Two labels a row:
[ 18  25  32   7  -9 -11  -2   9  -1 -27 -30  -5   4  -1  13 -15  -4 -11
   4  14  23   0   7   7   9  -8  -5 -27   0  -9   0 -24  17  -1  -4 -54
 -21 -14  -1  12   5 -13 -31 -33  -8 -22  -4 -13 -17  -4  12  -3 -20   0
 -10  58   9   5  -1   1   0   8   3   5 -23   5  19 -60  12  -2  35   6
  14   4   8  -1  18  -8   5  14   5 -10 -21   2  46  18  -5   8   8  10
  -4   4  -2 -11  -4 -12  -1   2  -4 -28  -9  13  16 -18  15 -24   5 -30
  -7  50   0   4  -7 -33  -3  10   3   2 -13  11  -7  -8   0  23   0   6
  27   9 -12 -11   2 -11 -16 -18] : (40)/(239)
[ 25  32  53 -13 -11 -25   7   3   9 -32 -32  -7  21  -4  17 -16 -34 -31
   4  10  34  -3   4  10  13 -19 -10 -13  -5  -7   6 -10  25  -1 -18 -39
   2 -46  -8  23  -3 -17 -33 -33  11  -4 -12 -12 -25 -12  29   6 -40   5
 -15  75  -1  20  -7 -14   8  20   4   2 -55  13  18 -79  20  -7  26   5
  14  -4  -1  -1  23   7  13  10  17  -8 -27   3  53  32  -9  -9  11  18
  -7   1  -1   1 -18  -6   6   4  -8 -58  -1  23  18 -26  30 -36  16 -62
 -14  76  -9   2 -17 -24 -19  27   9   9  -3   7  12  -3 -30  17   8   5
  57   6 -26  -7 -22 -11   0 -26] : (41)/(239)
[-46   5  12  77 -11  -1 -20  -6  -1 -28  14   1  -2 -16  14  -8 -24  -1
   9 -32  27  -8   9 -12  19   4  -4   2  27   3  36  47   6   5  14  21
  -6 -19  -3  -6   4  10 -30   3  18  27   5   9   2  15   0  -7  -6  11
  -3   7   5   2   5   3   2  -8  -3 -19  10   7  14 -88   4   0 -22   8
  -8   0  26 -10   4   8  -9 -52  12  -9 -34 -46  37  14  -7   6   8   7
  -7  30   5   4  14   9  18   5   3 -39   5  20 -27   6 -11  15   1  50
 -16  15 -16  -9 -19 -32 -46 -23   5 -10   8  19   5  11 -15  31   0  11
  42  -4 -39 -28  -2  -1  -4  13] : (33)/(239)
[  8  45  60  42  -1 -15  -1   4   2 -45 -38  -7  22  -6  22 -21 -13  -9
   6  -7  27  -8   4  -9 -14  -7 -14 -42   9  -9   4 -19  10  -6 -17 -62
   5 -22  -8  21   1 -34  42 -18  19 -12   7  -9 -11 -23   3 -33 -10   5
  -2  80  20  -4   3   6   2  18   9   8 -20   5  23 -89   0  -7  25   7
 -31   4 -16   2  33   4   5  -8  11  -7 -28  -6  63  44  -2  13  11  16
  12   8   3 -15 -17 -10  -1  -4 -12 -32 -11  18   4 -28  10 -37  12  -7
   2  89   7   2 -10 -50   1   9   9   1   5  10   5  -4   7  36 -11  -8
  11 -17 -23 -15 -12 -32 -30 -38] : (40)/(239)
[-15   1  10  29 -19   0 -21 -14  13  -6   0   9   4  -5   8  -9 -18 -12
  -7 -11  42  -5  11   2  35   4  -7  29  26   3  25  23   4  24   0   6
  11 -11  -6   0   6  -4 -64 -12   6 -27   7 -10  17   8  10 -11 -17   6
  -4  15   1   6  -1  -7  -2  23   7   9 -28   1   1 -43  -6  -6 -89   5
   4   2   4 -14  -1  15   9  -8  23  -8 -16 -26  28 -31  -1   1   2 -14
  -5  33   2  18   1   9  25  -2  12 -25 -19   8 -12  12  20 -17   4 -29
 -14  21   1  -7 -29 -19 -24  22  -4  -9   3  18  12   6 -11   5   8  23
  63  11 -57  -9 -11 -10   2  16] : (36)/(239)
[ -2  -8   2  27  14   4  -6 -14   0  -1  11   0   0 -16   1  -7 -22   6
   0   1  16  -6   4 -10   3  14   5  -3  14   9   8  14  12  12   9  22
   2  -7   0   0   2   1 -25  15  -5 -19   5   1   7  12  -4 -15   4   2
   1 -28  -2   4   2   2  10  -9   4  -3   0   5   1 -12  -9   0  46   5
  -4   1  -4 -16 -12   9  -1   0  -1   3 -11 -10  13 -19   0  10   5  -5
  14  -2   3   4 -13   1  15  -3  -7 -16   6   0 -16 -12  -8   6  -3  19
   2  -6  -4   2  -4   2 -20 -13   5  -6   0   6  -7   7   9  14  -3   3
  10  24 -18  -4  -2   4  -4  24] : (33)/(227)
[ 10   5  40 -23   3 -16  15 -15  -4  -4 -11  -5  10  -9   6 -12 -43   6
  -2  -1  10 -11  -4 -10   0   7  -4   9 -22 -12  12   9  11   3  -9 -24
  -1 -25   4  29  25 -12  89  11   0  21  -4   9   0  -2  11 -26  -5   6
  -1  28   1   6   1  -1   1   8   8   3 -37   9   2 -68   6  -1   8  -1
   4  -4 -56   4  31  13   4  15  17  -5 -29   3  10  -7  -3  -5  -7   6
  12 -19   0  -2 -14   4   1  12  -4 -47   1  -5  -7 -26  12 -41   0 -35
  -4  61  -6   2  -2  13   4  14  -5   0  -4  -7   1   7 -35  13   9   7
  -1   9   9 -15  -5  -9  -1   3] : (41)/(227)
[  0  27  23  19  -6  -4 -12  -9   3 -25 -35  -9  24  -2  14 -17   6 -22
  -7 -18  20 -13   8  -2   1  -8  -3  -7  24  -3  11  -7   5   2   0 -40
   9 -12  -9   2  10 -28  28  -8  48  11   7 -11   0 -11   0 -19  -7  -1
  -5  59  16  -4   4  -1   0  22   4   7 -12   1  10 -53  -1  -6 -27   2
 -34  -1 -24   3  18  10   3  -5  15  -8 -16 -13  43   1  -4   4  11  -5
  -4  -2   8  -5   3  -8  12  -2  -6 -22 -11   8  -2 -11   9 -24  -4   1
  -1  76  11  -7  -7 -31 -15  12  -5   5  -1   5   9   3   2  23  -5  -1
   8 -37 -32   4  -5 -14 -20 -31] : (40)/(239)
[ 21   8  25   5  -1  -4   4   6   2  -7  -5  -6   5   9  11  -2 -24 -10
   2  10  20  -1  -2  10   5  -5  -3 -18 -22   2  -1 -17  15  -1  -6  -8
 -13 -14  -1  12   2 -13 -15 -24 -19 -26  -8 -10 -13   4   4   8 -16   2
 -27  30   1  14  -2  -7  -3  -4   2 -15 -15  16   0 -49  13   4   6   2
  18   2 -39   0  11  -3   7   8   2  -3 -13  -9  17  21   2  -1   3   7
 -10  18  -3  -6   2   6  -7   1   8  -8  12   5   3 -27  14 -24  13 -45
  -5  29  -6   6   7 -11  -9  13   3   7  -6  -5  -7  -2 -14  13   5   5
  19  11 -12 -10  -3  -3   8 -13] : (41)/(239)
[  2  -6 -18  53   6  11 -16 -10   0   2   5 -13  12  -4  -4 -10   5  11
  -6 -10  26  -5  -4   2   7  29  -5 -24  44   3   6   1  14   6  15  20
  17  -1   3 -12 -10 -25 -82  31   9 -52  12  -9  14  19  -8  -6  10   0
  -7 -32   9  -1  10 -25   8   2   9   2   7   1   6   2 -22  -7  41   0
 -50   5 -24 -17 -17   8   9  14  12   9   9 -23  36 -31   9  15  22 -19
   0   7  12   6 -13  10  15 -19  10  -6   1  -9  -9 -39 -11  16   2  39
  -1  47   7  -5 -11  -4 -11 -10   0   0 -18  27  -3  -4  45  29 -10  -1
   4   0 -27  -9   7   4 -27  31] : (33)/(233)
[  5  27  15  10  -7 -19  -6 -24  10  -4 -11  -3  10   0  15  -3 -41 -25
 -17   4  19  17   2  30   7 -17  -7  22 -28   0  14 -22  17   0  -6 -63
 -18 -30  -8   8  -4  24  89 -16   3 -28  -7  -8 -33  14  19   5 -11   0
  -8  76  -1  23  -2 -25   5  10   9  15 -53  11   1 -58   6   1 -89  -5
  -8  -6  12   2  29   9  20  20   8  -2 -42 -13   7 -14   0   5 -13  15
 -17  42   4   8 -18 -13  15   0  -4   4 -16   6  14  13  25 -57  11 -89
 -12  39   0  -5  -2   1  -6  35 -14   1  -2 -11  11  -1 -20  13   6  14
   6  52  15 -26   9  -5  14  -4] : (41)/(233)
[-27  15  20   5  -8 -12   0  -9  -9 -15  -4  -4  10 -10  20 -12 -12 -12
   1 -34  19  -3   1   2  -2 -29   5   8  11  -5  16   5   9  -8 -14 -14
 -15 -13  -5 -14   4  -6  55 -18  72  26   2  -2 -17  18  -1  11  -7   4
   1  52  -5  13  -5 -14  -3  12   4 -15 -18   0   9 -58  15   1 -55  -2
 -12  -3 -25   0  20   6  -6  -8   8 -11 -46 -13  15  10  -4  -3   2   9
   9   7   3   4   9   1   4   5  -1 -20   0  12  -2  10   5 -28  -1 -29
  -8  12 -10   7  -9 -17  -3  12   4   9  -8 -20   2  -6 -26  24  -4   9
   8 -20 -27  -6 -10  -6  -5 -30] : (40)/(239)
[ -1   9  20  20  -3  -5   2  -6   4   4  -7  -5  21   1   5  -7  -7  -7
  -6 -18  16   0   7  34  -7  -7   2  -3  -1  -6   3 -17  10   2  -3 -15
  -2  -8 -13  -2   0 -27  16  -6  17 -11   7 -12  -8   3   4  -8  13 -14
   3  19  -1   4  -1 -11   2  15   3  -5 -18   0   4 -36   0   2 -52   0
 -27  -3 -32  -1   2  17  10  11  -8   1 -18  -9  16   2   1   1   5  -3
  -2  11   0  -1 -17   2   6  -3   1  12   0   2   2 -29  12 -26   9 -22
   2  29   2  -9  -2 -17  -3  18  -8   7  -8  -4   5 -12   4  14  -6  -7
   2 -16 -30  -5  -8  -6  -6  -9] : (41)/(233)
